Look-ups in named tables: a row name and a column name give one cell, copied from the table.

bepur =
            kuf     nev     tar   nevig  lopegan   visu  gizeta   denud  rokunim  kunizam
losam     2.430   0.558   0.557   0.517    2.239  2.226   0.555   0.566    0.530    0.536
vapufop   3.315   2.427   2.419   2.372    2.985  2.906   2.421   2.417    2.404    2.415
pil       4.049   4.016   4.003   3.958    3.618  3.506   4.004   3.990    3.997    4.013
vevugev   1.254  -2.123  -2.118  -2.168    1.242  1.249  -2.122  -2.080   -2.151   -2.156
latug     1.631  -1.237  -1.234  -1.280    1.555  1.559  -1.236  -1.207   -1.266   -1.266
kor       2.743   1.101   1.096   1.045    2.506  2.433   1.095   1.109    1.080    1.084
vigada    2.316   0.193   0.191   0.140    2.140  2.094   0.190   0.210    0.169    0.172
lamak    -0.099  -5.048  -5.033  -5.083    0.087  0.163  -5.039  -4.973   -5.081   -5.096
fosar     4.331   4.594   4.583   4.538    3.872  3.746   4.577   4.568    4.582    4.601
nubad     2.831   1.305   1.301   1.251    2.584  2.512   1.298   1.315    1.286    1.293
nevozu    3.488   2.787   2.779   2.733    3.141  3.054   2.777   2.776    2.767    2.780
fedaf     4.086   4.031   4.013   3.959    3.633  3.487   4.021   4.004    4.009    4.024
napover   5.928   8.106   8.080   8.035    5.215  5.009   8.085   8.036    8.093    8.124

tar of napover is 8.080
denud of pil is 3.990
tar of latug is -1.234
gizeta of pil is 4.004
kuf of nubad is 2.831
lopegan of nevozu is 3.141
nev of vevugev is -2.123
rokunim of nevozu is 2.767
visu of nevozu is 3.054
kunizam of nevozu is 2.780
kuf of losam is 2.430
Which row has the largest kuf? napover

lomude:
	fak	ser	vala
dasedud	0.5	0.5	0.6
lomadif	0.5	0.5	0.5
samubu	0.2	0.2	0.6
bonab	0.6	0.6	0.8
gefatut	0.3	0.3	0.6
kolamar	0.5	0.5	0.3
sesuf	0.6	0.6	0.5
tisot	0.2	0.2	0.6
nipig	0.8	0.8	0.4
laba	0.7	0.7	0.8
damor	0.8	0.8	0.7
mog	0.4	0.4	0.5
kor	0.6	0.6	0.6

What is the ser of bonab in lomude?
0.6
What is the vala of nipig in lomude?
0.4
What is the vala of samubu in lomude?
0.6
What is the fak of kor in lomude?
0.6
What is the fak of tisot in lomude?
0.2
What is the ser of damor in lomude?
0.8
What is the fak of lomadif in lomude?
0.5
What is the fak of kolamar in lomude?
0.5
What is the vala of kolamar in lomude?
0.3
What is the fak of dasedud in lomude?
0.5
What is the vala of damor in lomude?
0.7
What is the ser of mog in lomude?
0.4

zime.tsv
	zir	nafuf	zap	zes	kubud	metogis	zeko	depob	nolemo	topaso
kigu	6.780	4.495	4.244	5.383	4.059	9.088	6.953	6.439	4.262	4.036
gele	4.533	7.026	5.120	7.931	7.228	4.947	5.737	5.487	6.914	6.849
kamod	5.323	3.684	8.831	2.614	5.489	1.128	2.412	4.874	6.598	5.173
dufo	4.582	7.871	5.395	8.276	6.578	8.198	6.064	3.716	6.533	6.828
rom	4.620	8.163	5.136	7.924	6.684	8.065	6.571	3.627	6.251	6.877
dudopu	4.749	8.190	5.112	8.279	6.412	7.139	6.053	4.581	6.160	6.880
pizo	4.793	6.863	5.501	8.136	7.134	4.336	5.480	5.724	6.717	6.714
let	4.485	7.781	5.622	7.598	6.953	6.747	5.980	4.081	6.484	7.248
soz	4.563	7.127	5.997	5.971	6.929	6.488	5.551	4.343	6.512	7.079
vom	4.778	6.791	5.774	7.734	6.340	6.151	5.086	3.935	6.724	6.339
kuf	4.526	7.565	5.491	7.450	6.654	7.672	5.802	4.220	6.651	6.827
bogem	6.136	3.847	6.638	1.715	5.250	1.235	4.656	7.166	4.895	5.351
geda	4.611	7.340	5.014	8.879	6.984	3.932	5.742	5.955	6.792	6.588

kigu, depob: 6.439
dudopu, zap: 5.112
kuf, zes: 7.450
kuf, zeko: 5.802
dufo, nolemo: 6.533
dudopu, metogis: 7.139
bogem, nolemo: 4.895
dudopu, nafuf: 8.190
vom, metogis: 6.151
rom, topaso: 6.877
bogem, topaso: 5.351
gele, zes: 7.931
rom, zeko: 6.571
rom, metogis: 8.065
Which row has the largest depob? bogem

